[[128 138 152 132 132 125 128]
 [127 134 129 130 133 132 122]
 [129 129 146 132 133 133 139]
 [129 114 120 141 127 125 124]
 [127 128 120 133 127 129 136]
 [128 139 131 136 130 124 121]
 [127 119 122 131 126 128 144]
 [131 132 122 129 125 129 104]]
=>
[[131 132 122 129 125 129 104]
 [128 138 152 132 132 125 128]
 [127 134 129 130 133 132 122]
 [129 129 146 132 133 133 139]
 [129 114 120 141 127 125 124]
 [127 128 120 133 127 129 136]
 [128 139 131 136 130 124 121]
 [127 119 122 131 126 128 144]]

[[138 136 126 126]
 [132 130 132 126]
 [132 127 143 133]
 [130 127 149 130]
 [132 128 107 134]]
=>
[[132 128 107 134]
 [138 136 126 126]
 [132 130 132 126]
 [132 127 143 133]
 [130 127 149 130]]

[[154 153 131 112 103 121 157 158]
 [150 133 131 140 157 131 129 151]
 [158 118 136 152 124 141 150 132]]
=>
[[158 118 136 152 124 141 150 132]
 [154 153 131 112 103 121 157 158]
 [150 133 131 140 157 131 129 151]]

[[116 131 156 125]
 [131 144 134 154]
 [137 126 107 130]
 [119 122 145 114]
 [133 128 117 132]
 [127 121 125 117]
 [140 131 103 139]]
=>
[[140 131 103 139]
 [116 131 156 125]
 [131 144 134 154]
 [137 126 107 130]
 [119 122 145 114]
 [133 128 117 132]
 [127 121 125 117]]

[[136 140 112 120 132 111 114 126 115 132 128]
 [126 123 123 153  99 133 115 135 115 127 128]
 [124 127 134 133 135 126 127 125 124 122 130]]
=>
[[124 127 134 133 135 126 127 125 124 122 130]
 [136 140 112 120 132 111 114 126 115 132 128]
 [126 123 123 153  99 133 115 135 115 127 128]]

[[129 126 120 124 129 124 130 124 138 118]
 [156 140 146 137 134 139 113 134 149 116]
 [154 137 151 143 134 137 106 129 153 126]
 [137 116 137 150 149 129 121 112 140 129]]
=>
[[137 116 137 150 149 129 121 112 140 129]
 [129 126 120 124 129 124 130 124 138 118]
 [156 140 146 137 134 139 113 134 149 116]
 [154 137 151 143 134 137 106 129 153 126]]

[[127 127 130 115 128 125 130 130 126 128 126 131 127 126 130 129]
 [130 128 130 115 124 131 125 126 127 128 125 130 128 128 125 126]
 [127 128 125 146 122 130 125 129 127 129 125 131 122 127 136 125]
 [135 127 131 109 125 122 122 131 128 130 129 126 122 128 127 126]
 [129 127 128 126 126 129 125 128 127 127 123 133 129 126 133 132]
 [131 124 132 104 126 132 127 130 126 127 123 129 119 127 128 132]]
=>
[[131 124 132 104 126 132 127 130 126 127 123 129 119 127 128 132]
 [127 127 130 115 128 125 130 130 126 128 126 131 127 126 130 129]
 [130 128 130 115 124 131 125 126 127 128 125 130 128 128 125 126]
 [127 128 125 146 122 130 125 129 127 129 125 131 122 127 136 125]
 [135 127 131 109 125 122 122 131 128 130 129 126 122 128 127 126]
 [129 127 128 126 126 129 125 128 127 127 123 133 129 126 133 132]]

[[128 129 109 126 134 115 128 133 147 132 124 118 115 127 140]
 [108 109 108 125 129 143 120 124 113 116 136 121 138 127 130]
 [116 120 138 118 137 145 124 134 113 126 103 140 136 136 144]
 [126 121 133 138 134 144 115 135 113 125 134 126 133 128 118]
 [130 116 129 127 130 129 122 119  99 118 138 130 128 120 132]]
=>
[[130 116 129 127 130 129 122 119  99 118 138 130 128 120 132]
 [128 129 109 126 134 115 128 133 147 132 124 118 115 127 140]
 [108 109 108 125 129 143 120 124 113 116 136 121 138 127 130]
 [116 120 138 118 137 145 124 134 113 126 103 140 136 136 144]
 [126 121 133 138 134 144 115 135 113 125 134 126 133 128 118]]
---
[[124 132 140]
 [126 155 135]]
=>
[[132 140]
 [155 135]]

[[115 121 129 154]
 [143 120 114 138]
 [131 103 135 123]]
=>
[[121 129]
 [120 114]]

[[149 132 131 103]
 [137 138 126 115]]
=>
[[132 131]
 [138 126]]

[[118 122 151]
 [134 136 120]
 [122 151 100]
 [151 135 152]
 [128 116 148]]
=>
[[122 151]
 [136 120]]

[[119 145 120 103]
 [116 150 117  98]
 [130 107 143 154]]
=>
[[145 120]
 [150 117]]

[[150 149 128 136]
 [ 99 101 129 116]
 [157 155 128 139]
 [144 141 128 132]
 [146 145 129 134]]
=>
[[149 128]
 [101 129]]

[[110 132 127 136]
 [104 115 127 129]
 [102 116 137 128]]
=>
[[132 127]
 [115 127]]
